(in the rows, 128 means zero)
Each row of numbers belongs to one of the objects below and depends on some of the facts about them. Some rows are named. Which object is each other row?

There are 4 kinds of fact about the objects: η, δ, β, γ.
perifle (η detu buski klogabro) (β regrem) (γ a)
tukilas (δ biskem laliste) (β mabu) (γ d)
drosivus (β stara) (γ d)
laliste (γ d)
padaflum (η plebre) (δ drebo) (β ludu) (γ d)
traflutran (η guflin) (δ gazastan) (γ a)
puzusim (δ fetro) (γ d)
sepitrun (β lono) (γ b)
tane (δ brifa stuvo) (β gremam) (γ d)
zomis (η gufli siklis gagra) (δ veno tukilas) (γ a)
demugel (δ ludu) (β terel) (γ d)
metra (δ vitum sagu) (β bere) (γ d)
rubru (δ brobon perifle) (β perifle) (γ d)
skoflol (η flinel) (δ laliste teklim) (γ c)
regrem (δ biskem skovutur plufur zanom gagra bere) (β gagra) (γ a)
rubraflun (δ bere) (β dregi) (γ b)
bere (δ stuvo) (γ b)
grepel (η drises) (δ grutris nivun perifle grupeplo) (γ a)
flasti (δ biskem vustel) (γ b)
brobon (γ c)
rakato (δ gazastan) (β biskem) (γ a)
vustel (γ c)
sodros (γ d)
rufi (δ nanara) (β kalor) (γ d)
gazastan (δ biskem) (β brukla) (γ b)
klasar (η ketri klogabro) (β traflutran) (γ b)
sestus (η plebre) (δ biskem stuvo) (β guzu) (γ b)
dregi (η flasti flinel tromu) (δ bukli) (γ c)
doklok (δ zagris perifle) (β staklel) (γ a)
biflir (δ stado padrepu plifa teklim) (β tromu) (γ a)
trudral (β nivun) (γ b)
trebrom (δ skorum) (β demugel) (γ b)
detu (η flinel) (β ketron) (γ d)
danupir (δ veno) (γ b)
letrorel (β sodros) (γ c)
ploguk (δ rakato) (β treflumek) (γ c)
treflumek (δ platem) (β biflir) (γ d)
gregrel (δ teklim) (β grutris) (γ b)
saplom (δ sestus) (β skoflol) (γ a)
skege (η flasti) (δ ketri) (β sabro) (γ c)
niflir (δ kludur sketra) (β gogim) (γ b)
bastim (η detu flinel tosos) (δ drebo sabro) (β platem) (γ b)
klokis (δ doklok) (β rufi) (γ c)
vobus (η klalem brilel) (β bami) (γ a)
veno (δ platem klesta) (γ d)
rofluklil (δ brelu) (β pepesko) (γ a)
sketra (δ stuvo) (γ d)
klalem (η flinel) (δ grupeplo) (β buplar) (γ b)
nivun (δ biskem) (β letrorel) (γ d)
siklis (η gufli) (β difes) (γ d)
difes (η flinel) (δ stuvo) (β klasta) (γ a)
biskem (δ stuvo) (γ c)
skovutur (δ stuvo) (γ a)
teklim (δ biskem stuvo) (γ a)
digem (δ zomis) (β vitum) (γ a)
zanom (η skege flinel) (δ platem stuvo) (γ b)
gagra (η flasti flinel) (δ skovutur) (γ a)
plebre (η drises flinel) (δ mevir) (γ a)
flople (δ fetro doklok) (β baflasa) (γ d)
kogebrek (β trebrom) (γ a)
sagu (γ b)
guflin (β rakato) (γ d)
groplin (δ kogrostul groka letrorel) (γ b)
lelu (δ rubraflun) (β sope) (γ a)
buski (δ fostur groka) (γ c)
brukla (β drises) (γ d)
vetre (δ radun klesta gregrel teklim) (γ a)
klasta (δ nufle) (β skekos) (γ c)
nanara (β stovorun) (γ d)
vegror (δ skovutur guflin) (β lesto) (γ a)
stara (η siklis) (δ sura sestus rakato skorum) (γ c)
ketron (η gufli flinel) (δ katrar nivun) (β nufle) (γ a)
stivisti (δ klesta) (β fetro) (γ a)
klesta (δ gregrel grupeplo) (β tosos) (γ b)
guzu (η ketron flinel klogabro) (δ teklim) (γ c)
fetro (η siklis buplar) (δ foskik padrepu) (β vustel) (γ d)
buplar (η skege) (δ terel) (β laliste) (γ b)
pudrima (γ b)
bukli (δ biskem stado) (γ c)
vagri (δ rufi) (γ d)
skera (δ mevir biskem stuvo) (γ a)
brifa (δ katrar) (β sepitrun) (γ a)
drigrevul (δ tukilas) (β drosivus) (γ b)
kogrostul (δ mevir klesta gregrel) (β pudrima) (γ a)
padrepu (η flasti) (δ stuvo) (γ a)
kalor (δ sebrur stuvo gagra) (β deka) (γ a)
sabro (δ stado stuvo fostur) (β digem) (γ b)
platem (δ klesta) (γ d)
lono (δ flitok) (β niflir) (γ c)
vigom (δ stuvo) (β zanom) (γ c)
mikleti (δ ketri) (γ d)
plifa (δ biskem) (γ a)
bami (η digem gufli plebre perifle) (γ b)
ketri (δ mevir ludu stovorun skorum bere) (β vobus) (γ a)
bresaze (β buski) (γ b)
nufle (δ mevir stado radun grupeplo) (γ a)
flunobres (δ mevir stuvo) (γ a)
gremam (β skuvel) (γ c)
radun (δ katrar biskem) (β zagris) (γ a)
radra (β flunobres) (γ c)
trisal (δ brobon) (β klokis) (γ b)
gufli (β veno) (γ a)
sura (δ stuvo) (β radra) (γ a)
katrar (η ketron difes) (δ stuvo) (γ c)
gogim (δ stivisti stuvo) (γ b)
flukli (δ skovutur stuvo gregrel) (γ d)
keru (δ katrar vigom) (γ b)
funon (β diskek) (γ c)
plufur (δ nanara) (β trisal) (γ d)
sope (δ stuvo) (γ a)
stovorun (δ skorum vigom teklim) (γ b)
luvi (η klogabro) (δ ludu laliste nufle skorum) (β stivisti) (γ a)
bigra (δ nutrene stuvo grobros) (β brilel) (γ b)
lesto (δ katrar napun gregrel) (β puzusim) (γ d)
fostur (η digem klogabro zanom) (δ gregrel) (γ c)
sebrur (δ gregrel) (γ a)
kabren (δ gregrel sope) (β rubraflun) (γ d)
bruku (η difes) (δ vagri) (β doklok) (γ b)
pegri (δ radun) (β nanara) (γ b)
diskek (δ vetre gagra bere) (β pegri) (γ d)
tosos (η flasti) (δ ludu kalor gagra) (γ d)
deka (β lelu) (γ d)
klogabro (η flinel) (δ grupeplo) (γ a)
foskik (γ c)
vitum (δ saplom) (γ d)
drebo (δ sebrur) (β skemegres) (γ b)
grobros (δ vetre skorum letrorel) (γ a)
vatral (η klogabro) (γ c)
mevir (γ d)
stuvo (β brelu) (γ c)
mabu (δ brelu skovutur) (β kogrostul) (γ c)
keflok (δ zagris kalor) (γ a)
pepesko (δ katrar radun flunobres) (β klasar) (γ b)
flitok (δ biskem radun stuvo gagra grupeplo) (γ a)
gigris (β sura) (γ b)
staklel (δ stado) (β flasti) (γ d)
kludur (η drises klogabro) (δ sebrur) (γ b)
grupeplo (δ biskem stuvo teklim) (β flitok) (γ c)
flinel (δ biskem grutris) (β fostur) (γ a)
foro (δ brobon) (β trudral) (γ b)
nutrene (δ brelu) (β drigrevul) (γ b)
brelu (δ rufi skovutur) (β sketra) (γ b)
stogebris (δ stuvo teklim) (β vigom) (γ b)
stado (δ biskem stuvo) (γ b)
brilel (δ demugel) (γ c)
skorum (δ stuvo) (γ c)
baflasa (δ drigrevul) (γ c)
sebrok (δ stuvo skorum) (β vatral) (γ b)
klubri (β napun) (γ a)
zagris (δ letrorel) (β zomis) (γ d)
grutris (δ stuvo pegri grupeplo) (β bresaze) (γ c)
tusel (β sebrur) (γ c)
napun (δ radun) (β mikleti) (γ b)
skuvel (δ padrepu) (γ b)
skekos (β klubri) (γ d)
groka (δ bukli) (γ b)
tromu (δ sebrok) (β kludur) (γ c)
drises (η gagra) (δ nufle rakato) (γ d)
ludu (δ stuvo) (β tukilas) (γ a)
skemegres (δ rufi) (β ploguk) (γ b)
terel (δ bere pudrima) (γ b)

Some rows with their names:
skemegres: [138 121 125 111 144 113  94 150 129 139 117 114 132 119 134 122 125 140
 125 127 131 146 124 136 124 127 128 123 133 119 132 124 147 125 104 123]
traflutran: [126  24 195 136 170 126 110 114 102 149 149 135 168 119 101 158 122 107
 128 130 193  10 119 100 118 163 148 165 163 113 127  99  95 159 137 153]
sagu: [135 125 128 122 129 130 127 126 117 130 136 139 126 127 141 123 130 133
 132 136 120 133 127 133 122 138 124 132 120 127 124 131 122 122 122 120]
difes: [128 135 130 138 139 120 147 137 139 128 126 125 113 129 126 127 123 109
 123 120 138 130 127 123 126 122 139 139 127 127 142 124 142 135 146 149]
vatral: [134 125 117 135 131 122 115 114 127 135 138 137 129 126 140 131 121 134
 132 146 130 131 129 117 129 140 118 124 132 133 115 135 125 124 121 121]
skera: [120 132 128 137 132 137 138 129 135 121 126 131 128 139 106 127 118 129
 122 126 138 131 129 123 129 132 142 120 128 133 138 135 131 131 134 132]
klubri: [133 115 125 135 139 111 151 135 124 133 133 133 110 125 146 116 120 116
 119 125 134 132 137 123 109 119 115 142 124 125 135 133 153 138 146 149]
dregi: [131 133 124 138 127 127 121 113 133 130 139 129 126 129 127 141 126 123
 129 143 134 132 131 119 131 135 128 118 135 134 126 130 120 125 124 119]
puzusim: [126 125 120 129 129 129 130 127 124 127 132 137 129 128 118 122 125 128
 129 135 132 132 134 129 127 132 126 121 128 138 129 134 129 133 125 121]
plufur: [135 131 115 113 137 123 116 134 128 137 118 127 133 115 128 117 124 133
 135 115 127 129 124 130 128 125 126 136 126 132 117 127 137 138 126 137]
vagri: [135 123 111 115 144 127 119 130 126 137 126 138 132 122 125 109 125 135
 139 124 131 138 128 128 126 139 127 133 123 133 115 137 134 137 117 129]
bastim: [130 138 126 132 133 121 123 125 129 125 143 123 129 119 126 132 124 123
 125 140 131 134 124 131 132 131 133 119 139 122 135 114 129 123 126 126]
skoflol: [133 139 126 138 133 126 122 112 134 128 138 129 124 128 124 146 122 118
 130 147 136 132 133 118 135 137 132 116 137 134 128 125 119 127 125 119]
kalor: [135 148 130 113 113 136 129 129 130 126 113 131 140 109 111 140  98 141
 123 112 114 117 114 124 116 111 138 129 122 129 117 136 137 133 152 137]
fostur: [132 135 127 138 123 127 119 118 132 134 134 135 122 132 141 140 130 123
 134 141 132 128 126 118 135 139 129 126 129 136 118 133 113 123 127 121]
grupeplo: [131 137 137 131 114 129 126 124 134 130 126 124 119 133 142 142 139 120
 132 125 123 124 129 123 134 122 124 132 126 133 123 127 114 120 129 124]
vegror: [129 127 121 125 140 127 131 131 135 126 117 120 134 127 114 122 121 134
 123 118 134 132 126 124 129 126 135 129 129 125 132 129 144 133 130 145]
baflasa: [132 126 124 130 125 130 125 115 129 129 137 130 130 131 128 134 126 127
 126 137 132 134 138 119 125 129 120 118 133 137 125 135 122 123 119 116]
foskik: [136 125 127 126 124 128 123 117 125 135 132 134 125 131 143 134 132 129
 132 134 123 129 134 121 126 134 119 130 123 131 114 139 117 123 121 120]
kogebrek: [121 121 123 128 131 122 130 128 122 128 117 132 132 127 130 121 124 145
 124 126 122 127 130 129 122 128 116 132 122 118 124 133 143 134 137 139]
groka: [131 129 132 128 123 133 132 128 122 126 137 138 124 131 137 129 132 125
 127 136 123 129 126 133 123 135 130 128 122 129 131 130 116 120 126 117]

Rows to name:
No name comes twice in this set of rows, the named rows included.
[140 130 129 138 129 115 148 129 138 134 146 117 104 122 146 134 127  95
 120 126 138 133 142 119 117 103 119 133 138 135 139 125 138 127 136 133]  klasta
[119 124 133 132 120 138 145 134 134 121 120 121 131 137 110 124 125 134
 116 117 130 126 132 126 123 114 131 122 124 131 141 135 135 126 132 134]  flinel
[133 118 126 127 119 126 120 114 115 133 131 140 125 129 151 132 133 136
 132 141 119 129 137 124 120 138 106 130 120 129 111 140 119 125 126 117]  brobon
[119 137 124 144 132 124 131 132 137 122 127 123 133 127 114 131 118 134
 119 134 138 127 122 122 135 126 136 117 138 124 138 125 141 131 140 141]  luvi
[120 128 134 134 122 127 135 130 126 126 115 133 124 133 131 129 131 136
 127 123 123 125 125 128 128 132 126 136 118 119 125 132 129 131 142 139]  rakato
[133 137 132 124 128 129 130 133 131 126 134 121 127 127 129 130 131 122
 126 126 126 131 123 133 131 123 137 126 132 126 133 121 124 120 123 125]  sebrok
[123 137 129 142 130 128 129 124 131 128 121 144 121 136 130 130 127 132
 132 136 130 128 117 122 135 150 143 134 117 127 123 132 120 133 143 135]  padrepu
[125 120 142 129 120 113  92 150 133 138 110 108 123 132 134 148 133 137
 117 137 135 139 136 127 132 117 121 111 134 126 137 129 135 123 111 113]  ploguk
[134 132 124 131 122 126 122 126 136 131 132 115 132 126 134 134 131 124
 126 126 132 129 131 120 133 116 124 123 139 132 126 129 128 124 120 127]  skege
[133 133 123 127 133 125 122 132 128 130 139 122 132 119 133 124 125 127
 126 132 128 132 121 130 128 126 128 125 135 125 130 122 134 121 122 129]  buplar
[134 135 139 131 111 135 127 119 130 136 124 138 115 139 150 140 142 119
 140 125 121 126 124 124 130 138 129 140 113 136 114 135 100 121 128 120]  biskem
[130 122 121 127 124 126 123 138 122 129 144 125 139 123 145 112 129 139
 123 132 126 130 122 131 123 121 114 128 130 125 125 130 133 116 120 128]  klasar
[134 139 134 126 121 129 125 124 137 132 124 119 122 130 139 139 135 120
 132 121 125 126 127 123 135 122 127 132 129 131 122 127 117 123 124 129]  vigom

The same objects again, as new rows of numbers:
Known rows:
skekos: [123 123 132 117 121 136 131 122 118 128 116 125 127 129 128 134 137 124
 125 121 119 126 131 132 127 124 120 138 140 138 128 131 128 126]
klubri: [117 127 130 121 125 132 136 133 125 133 122 123 126 125 131 132 132 119
 132 123 127 128 132 130 126 121 121 129 144 137 126 128 133 134]
vitum: [125 126 135 117 127 138 116 132 119 125 122 124 129 129 133 128 139 129
 126 122 127 123 128 134 157 127 128 135 134 127 129 130 134 117]
digem: [129 126 122 127 121 110 133 129 136 125 126 151 129 131 151 130 141 130
 124 124 126 130 121 122 110 121 136 116 103 126 123 119 142 141]
skoflol: [132 133 121 159 134 127 108 113 157 144 142 144 136 127 136 121 122 137
 121 118 122 123 115 134  94 133 130 104 101 135 127 127 131 130]
keru: [129 133 128 128 132 113 130 136 119 131 133 119 133 131 132 130 122 125
 124 140 130 127 128 123 140 127 128 131 118 120 121 130 133 126]
vigom: [128 129 130 122 130 131 126 135 121 126 125 129 129 125 114 119 134 132
 137 134 130 129 131 123 145 136 132 133 139 121 133 131 118 118]
veno: [123 127 133 126 124 138 119 128 116 123 124 121 129 131 134 131 143 129
 132 123 137 122 128 136 156 132 126 135 134 127 121 131 139 118]
lono: [127 128 132 124 133 114 127 133 117 126 128 122 129 128 125 126 138 133
 127 138 125 118 132 126 130 133 126 134 124 126 129 131 123 118]
mikleti: [125 128 130 118 130 130 116 130 114 130 126 123 131 131 136 130 136 129
 129 124 127 123 127 135 151 131 127 139 126 127 125 132 137 119]
difes: [139 130 119 138 129 120 124 121 143 118 138 152 131 132 136 130 128 135
 127 124 134 133 115 126  97 123 138 114  87 125 122 121 132 142]
gagra: [148 118 122 139 128 148 107 127 147 118 132 149 123 120 119 104 102 128
 124 115 137 142 118 132  77 121 150 110 121 126 137 125 131 130]
bresaze: [121 128 130 125 125 125 140 132 127 141 120 121 124 124 132 126 127 119
 116 127 122 128 134 126 129 123 124 123 141 135 129 126 133 124]
vobus: [127 132 132 144 130 149 128 115 157 144 129 140 126 125 128 129 110 129
 125 114 113 134 125 134 115 125 117 119 129 147 133 124 128 138]
grupeplo: [117 128 124 131 125 134 134 128 125 121 131 124 130 127 113 127 140 130
 143 135 143 126 132 121 143 140 130 129 142 113 132 134 114 127]
padrepu: [154 114 118 151 131 143 115 125 140 119 138 130 121 119 120 113  93 132
 134 121 142 138 124 137  55 125 143 124 151 124 133 131 133 132]
skuvel: [123 137 130 120 130 120 125 140 122 142 133 124 129 130 130 126 120 120
 123 130 128 128 129 126 151 134 129 132 131 123 122 128 141 115]
radra: [114 126 129 125 125 132 140 128 121 136 117 125 128 128 123 128 143 121
 124 128 122 121 131 129 117 131 119 126 152 139 128 128 128 121]
plufur: [131 124 132 100 130 138 132 126 115 117 114 125 127 133 105 131 132 123
 130 129 123 134 129 130 106 118 116 138 126 135 135 127 109 135]
demugel: [129 126 129 119 126 139 121 126 117 121 125 122 129 129 127 137 140 131
 132 124 135 126 129 133 139 126 127 139 127 124 131 130 124 126]
baflasa: [121 129 132 122 130 119 124 135 122 140 125 125 130 128 133 120 137 128
 119 133 113 119 131 130 134 134 128 130 137 135 128 130 136 114]

Which object is each row?
No name comes twice in this set of rows, the named rows included.
[142 130 127 150 139 112 112 122 135 138 138 128 134 130 134 122 111 137
 122 125 124 114 123 139  80 134 127 123 120 130 119 128 134 117]  stara
[124 134 132 107 133 123 139 142 114 133 116 122 130 128 108 124 113 113
 116 128 122 132 126 127 101 117 117 123 126 139 127 124 120 128]  skemegres
[142 133 131 135 133 124 133 120 150 132 124 136 127 122 116 126 102 127
 110 122 112 135 125 126  65 113 117 108  98 150 135 117 108 145]  bruku
[121 124 125 125 122 150 118 127 123 122 128 119 130 130 129 134 144 124
 135 125 135 129 127 131 161 135 130 136 135 123 131 136 123 133]  nivun
[130 122 118 136 115 135 137 102 149 120 121 154 132 134 135 139 133 128
 123 112 135 134 119 129  76 121 125 109 106 138 125 121 121 153]  detu
[128 136 130 122 132 124 141 134 113 120 119 117 125 125 107 130 128 120
 125 129 143 129 128 127 103 119 118 127 116 128 128 126 109 134]  nutrene
[132 139 128 154 132 138 118 105 162 152 142 140 127 124 130 123 105 137
 123 117 133 132 121 136 123 133 128 111 111 134 129 121 133 124]  kludur
[132 133 127 121 133 114 135 136 126 127 134 124 134 132 124 132 115 128
 131 146 123 135 132 119 140 131 128 137 129 118 127 130 131 131]  stogebris
[139 131 121 143 126 115 133 113 158 127 141 147 131 131 133 129 109 134
 126 130 127 138 122 117 104 128 135 107 100 124 127 122 127 141]  klalem
[143 123 125 140 131 133 123 100 154 126 133 142 132 134 132 135 113 139
 127 123 118 131 126 133  90 124 122 127 114 139 129 126 120 138]  padaflum
[128 122 127 109 120 138 130 134 116 109 116 124 124 128 118 132 154 121
 128 126 133 133 130 124 140 121 129 138 123 128 137 131 113 139]  guflin
[119 129 131 123 123 136 142 130 126 131 123 119 121 119 122 125 130 121
 124 129 134 131 131 127 146 129 128 126 144 132 131 127 128 125]  sagu
[157 112 118 133 130 121 104 123 123 122 136 138 133 131 133 118 105 128
 116 120 126 128 121 140  47 120 142 120 126 131 120 130 146 127]  tosos
[122 132 123 134 127 107 123 123 137 132 127 151 134 134 146 126 147 135
 117 124 122 119 118 121 134 132 134 110  88 128 123 120 138 124]  buski

